Below are the code and all the weights of a small trained network. Each question names an input and a class and asks about switching units off, where a switched-off unit gives its printed mean instead of its output.

import numpy as np


def w(rows, s, z=0):
    codes = np.array(rows[::2]) - 128.0
    scale = np.full(codes.shape[1], s)
    scale[-1] = z or s
    return codes * scale


def f(y):
    return np.maximum(y, 0)


def log_softmax(a):
    a = a - a.max(-1, keepdims=True)
    return a - np.log(np.exp(a).sum(-1, keepdims=True))


def net(x, mask):
    res = np.array(x, float).reshape(1, 4) / 4 @ E
    y = f(res @ A[0][:, :-1].T + A[0][:, -1])
    res = res + np.where(mask, y, B[0][:, -1]) @ B[0][:, :-1]
    return log_softmax(res[-1] @ U[:, :-1].T + U[:, -1])


A, B = {}, {}
E = w([
[110,82,157,105,254,149,188,233,57],'x0',
[90,48,101,117,34,237,163,172,162],'x1',
[159,186,138,193,173,151,95,237,132],'x2',
[127,149,133,18,89,106,166,69,7],'x3',
],0.0067)
A[0] = w([
[137,147,133,71,196,50,131,47,44,165],'N0',
[113,39,127,130,151,167,140,179,163,166],'N1',
[125,105,124,114,65,180,122,165,120,57],'N2',
[117,66,121,56,60,167,159,133,74,67],'N3',
[142,189,132,206,241,96,115,178,150,97],'N4',
[147,251,127,160,53,115,90,86,129,45],'N5',
[126,127,111,155,76,125,127,111,193,172],'N6',
[128,141,130,55,137,82,134,63,31,182],'N7',
[112,141,122,126,75,134,139,69,155,50],'N8',
[101,147,131,136,112,122,144,136,139,29],'N9',
[140,121,123,156,47,145,117,106,218,97],'N10',
[120,91,142,128,131,115,117,95,175,89],'N11',
[136,171,126,137,91,116,116,104,140,2],'N12',
[134,161,126,110,116,176,128,226,45,216],'N13',
[134,123,125,108,214,84,157,164,79,102],'N14',
[132,148,124,139,109,85,101,80,173,122],'N15',
],0.013,0.0029)
B[0] = w([
[107,172,115,130,94,92,164,18,124,241],'N0',
[134,91,130,104,160,147,211,132,88,208],'N1',
[116,138,139,117,119,115,166,73,132,179],'N2',
[98,109,139,110,174,108,79,2,113,214],'N3',
[145,141,144,84,225,38,58,151,121,252],'N4',
[153,193,120,132,80,53,193,147,146,217],'N5',
[98,130,202,120,99,191,111,105,158,196],'N6',
[160,88,128,71,114,82,163,86,94,230],'N7',
[173,93,106,130,68,137,114,184,121,181],'N8',
[150,131,111,125,131,134,118,116,145,129],'N9',
[106,115,102,164,103,215,59,84,132,214],'N10',
[120,131,166,113,112,175,157,143,130,155],'N11',
[126,144,126,141,86,84,166,161,127,160],'N12',
[114,119,116,157,198,159,228,152,135,215],'N13',
[105,158,132,181,108,197,110,119,176,212],'N14',
[114,185,99,180,108,146,175,149,140,189],'N15',
],0.022,0.012)
U = w([
[150,190,142,167,185,82,32,183,188,188],'0',
[138,71,125,50,116,75,78,83,92,4],'1',
[122,138,103,102,145,59,199,65,105,234],'2',
[152,103,47,135,119,122,91,139,105,9],'3',
[86,62,131,164,145,224,127,115,138,233],'4',
[172,111,106,151,186,131,167,254,129,79],'5',
[137,157,108,180,42,161,110,138,177,84],'6',
],0.0084,0.0026)

Each question gives the input, the list of numbers given to net, and the class t.
The units are the neurons (one row each of A and B). Each row of codes is followed by its name. A weight is (code - 128) times the scale printed after its matrix; where a second scale follows, it is the last column's (A, B and U).
mask holds one flag per neuron, in row order. A switched-off neuron (its flag False) gives its mean, the last column of its row in B, instead of its output. The means were averaged over made-up inputs and are rounded, as every weight is.
A unit's drop is (log p(t) with every unit on - log p(t) with that unit switched off) / (log p(t) with every unit on - log p(t) with every unit switched off).
The circuit of an input: a set's keep is (log p(t) with only the set's units on - log p(t) with every unit switched off) / (log p(t) with every unit on - log p(t) with every unit switched off). Starting from the 12 units with the biggest drops (on a tie, the unit counted first), units are removed one at a time, each time the one whose removal leaves the highest keep (on an exact tie, the one counted first), for as long as the keep stays at least 0.8.
units of the circuit, in order: the units of the circuit, biggest drop first
top k neurons: the k neurons with the biggest drops, biggest first
drop of u: that unit's drop, to one decimal
input [7,-4,4,-2], class 0: units of the circuit, in order : (N4)
input [4,5,5,0], class 5: units of the circuit, in order : (N0, N13)
input [0,3,7,4], class 5: top 2 neurons : (N0, N10)
input [5,-2,-6,-8], class 5: top 2 neurons : (N0, N1)
input [5,2,-7,-8], class 4: top 2 neurons : (N5, N4)
input [5,-2,6,2], class 0: top 2 neurons : (N4, N14)
input [5,-1,5,2], class 5: top 2 neurons : (N13, N3)
input [1,3,3,-1], class 5: top 2 neurons : (N0, N3)
input [-1,2,7,-3], class 5: top 2 neurons : (N3, N0)
input [-4,3,-8,4], class 1: top 3 neurons : (N8, N13, N3)
input [5,5,4,-2], class 5: drop of N0 : 0.2
input [1,2,6,-4], class 5: drop of N0 : 0.1
input [-8,8,-3,8], class 1: drop of N3 : 1.6
input [2,2,3,3], class 4: drop of N5 : 0.5
input [5,6,3,-6], class 5: top neuron : (N0)
